Here is a tiny trained network, its code and every weight. The questions are about switching its units off for an input and a class, where a switched-off unit gives its printed mean instead of its output.

import numpy as np


def w(rows, s, z=0):
    codes = np.array(rows[::2]) - 128.0
    scale = np.full(codes.shape[1], s)
    scale[-1] = z or s
    return codes * scale


def norm(h):
    return h / np.sqrt((h * h).mean(-1, keepdims=True) + 1e-5)


def f(y):
    return np.maximum(y, 0)


def log_softmax(a):
    a = a - a.max(-1, keepdims=True)
    return a - np.log(np.exp(a).sum(-1, keepdims=True))


def net(x, mask):
    res = np.array(x, float).reshape(1, 5) / 4 @ E
    u = 0
    for l in range(2):
        y = f(norm(res) @ A[l][:, :-1].T + A[l][:, -1])
        res = res + np.where(mask[u : u + 7], y, B[l][:, -1]) @ B[l][:, :-1]
        u += 7
    return log_softmax(norm(res)[-1] @ U[:, :-1].T + U[:, -1])


A, B = {}, {}
E = w([
[95,120,7,32,182,205,85,248,151,107],'x0',
[113,126,158,69,156,3,241,209,4,100],'x1',
[161,137,45,102,52,13,202,60,124,184],'x2',
[177,46,182,195,187,182,251,116,155,60],'x3',
[33,97,167,37,62,101,97,96,244,50],'x4',
],0.0058)
A[0] = w([
[85,83,150,164,181,128,59,151,134,125,170],'L0N0',
[118,69,40,75,208,109,93,182,49,93,89],'L0N1',
[172,62,127,115,112,165,108,97,160,119,53],'L0N2',
[163,121,146,104,200,211,133,54,199,137,147],'L0N3',
[164,189,149,107,80,150,186,184,161,107,120],'L0N4',
[81,161,141,46,2,93,128,121,112,226,188],'L0N5',
[143,62,162,175,115,157,166,78,69,143,251],'L0N6',
],0.008,0.0032)
B[0] = w([
[170,255,167,89,126,146,112,75,52,116,188],'L0N0',
[115,146,180,96,178,103,84,136,156,169,223],'L0N1',
[119,142,154,135,154,194,223,170,142,146,160],'L0N2',
[142,103,151,36,73,191,153,122,193,87,213],'L0N3',
[87,72,193,155,224,35,147,182,109,130,149],'L0N4',
[167,67,53,185,74,70,118,41,116,112,254],'L0N5',
[205,161,169,158,215,131,161,101,55,114,242],'L0N6',
],0.0081,0.0069)
A[1] = w([
[224,68,34,133,75,218,130,166,229,112,188],'L1N0',
[136,165,230,51,129,192,147,105,208,84,102],'L1N1',
[68,176,102,52,152,27,149,152,175,35,88],'L1N2',
[140,107,58,60,42,183,66,149,196,77,166],'L1N3',
[104,154,21,2,227,225,109,158,136,212,152],'L1N4',
[41,133,59,75,196,37,140,187,204,45,159],'L1N5',
[99,214,218,32,151,79,100,83,121,8,252],'L1N6',
],0.0065,0.0028)
B[1] = w([
[106,130,175,128,91,68,201,215,219,112,197],'L1N0',
[177,67,153,165,39,162,65,108,204,111,226],'L1N1',
[81,22,49,183,92,96,112,175,121,137,183],'L1N2',
[69,163,139,113,127,203,215,162,47,139,195],'L1N3',
[1,192,221,178,69,70,83,132,102,160,216],'L1N4',
[55,86,76,64,141,153,75,178,56,157,193],'L1N5',
[176,127,85,119,158,142,96,120,97,147,254],'L1N6',
],0.0092,0.0075)
U = w([
[223,49,209,140,119,201,147,108,191,107,133],'0',
[138,182,140,106,85,171,75,110,96,129,150],'1',
[67,171,144,106,150,94,86,196,84,177,173],'2',
[1,166,158,100,50,166,190,194,187,106,88],'3',
[201,179,187,160,235,88,201,127,57,105,217],'4',
[90,205,31,63,189,180,142,137,163,69,3],'5',
[51,25,62,77,109,85,120,175,74,111,90],'6',
[171,129,75,152,44,61,142,70,112,181,183],'7',
],0.0099,0.0038)

Each question gives the input, the list of numbers given to net, and the class t.
The units are the neurons (one row each of A and B). Each row of codes is followed by its name. A weight is (code - 128) times the scale printed after its matrix; where a second scale follows, it is the last column's (A, B and U).
mask holds one flag per neuron, layer by layer. A switched-off neuron (its flag False) gives its mean, the last column of its row in B, instead of its output. The means were averaged over made-up inputs and are rounded, as every weight is.
A unit's drop is (log p(t) with every unit on - log p(t) with that unit switched off) / (log p(t) with every unit on - log p(t) with every unit switched off).
The circuit of an input: a set's keep is (log p(t) with only the set's units on - log p(t) with every unit switched off) / (log p(t) with every unit on - log p(t) with every unit switched off). Starting from the 12 units with the biggest drops (on a tie, the unit counted first), units are removed one at a time, each time the one whose removal leaves the highest keep (on an exact tie, the one counted first), for as long as the keep stays at least 0.8.
circuit, biggest first: the units of the circuit, biggest drop first
most important unit: the unit with the biggest drop
top k neurons: the k neurons with the biggest drops, biggest first
k most important neurons of layer l: the k neurons of layer l with the biggest drops, biggest first
drop when u is switched off: that unit's drop, to one decimal
input [3,-6,-3,-4,-6], class 3: most important unit => L0N6
input [8,-6,-7,7,-5], class 3: circuit, biggest first => L1N4, L1N0
input [-8,5,-5,-1,5], class 4: top 2 neurons => L0N3, L0N6
input [1,-8,3,-1,8], class 3: top 2 neurons => L1N3, L1N0
input [-1,0,0,-2,-3], class 4: circuit, biggest first => L1N1, L1N4
input [4,-8,4,-6,-2], class 3: circuit, biggest first => L1N0, L1N3
input [1,7,-2,5,4], class 6: top 2 neurons => L1N2, L1N5
input [6,-2,0,3,-5], class 3: 2 most important neurons of layer 0 => L0N3, L0N6
input [2,-3,7,5,-5], class 4: top 2 neurons => L0N6, L1N1
input [2,-6,-3,-6,4], class 3: 2 most important neurons of layer 0 => L0N6, L0N1
input [2,-5,7,4,-4], class 3: 3 most important neurons of layer 0 => L0N5, L0N3, L0N0
input [0,-2,2,2,-4], class 4: top 3 neurons => L0N6, L1N1, L1N2
input [8,-8,5,-5,-8], class 3: drop when L0N6 is switched off => 0.1
input [-3,-1,-1,-4,-6], class 4: most important unit => L1N1
input [-7,-2,-3,-4,-4], class 4: drop when L1N1 is switched off => 0.2
input [7,-6,1,-3,-4], class 3: drop when L1N0 is switched off => 0.1
input [5,-2,2,5,-2], class 3: drop when L1N4 is switched off => 0.2
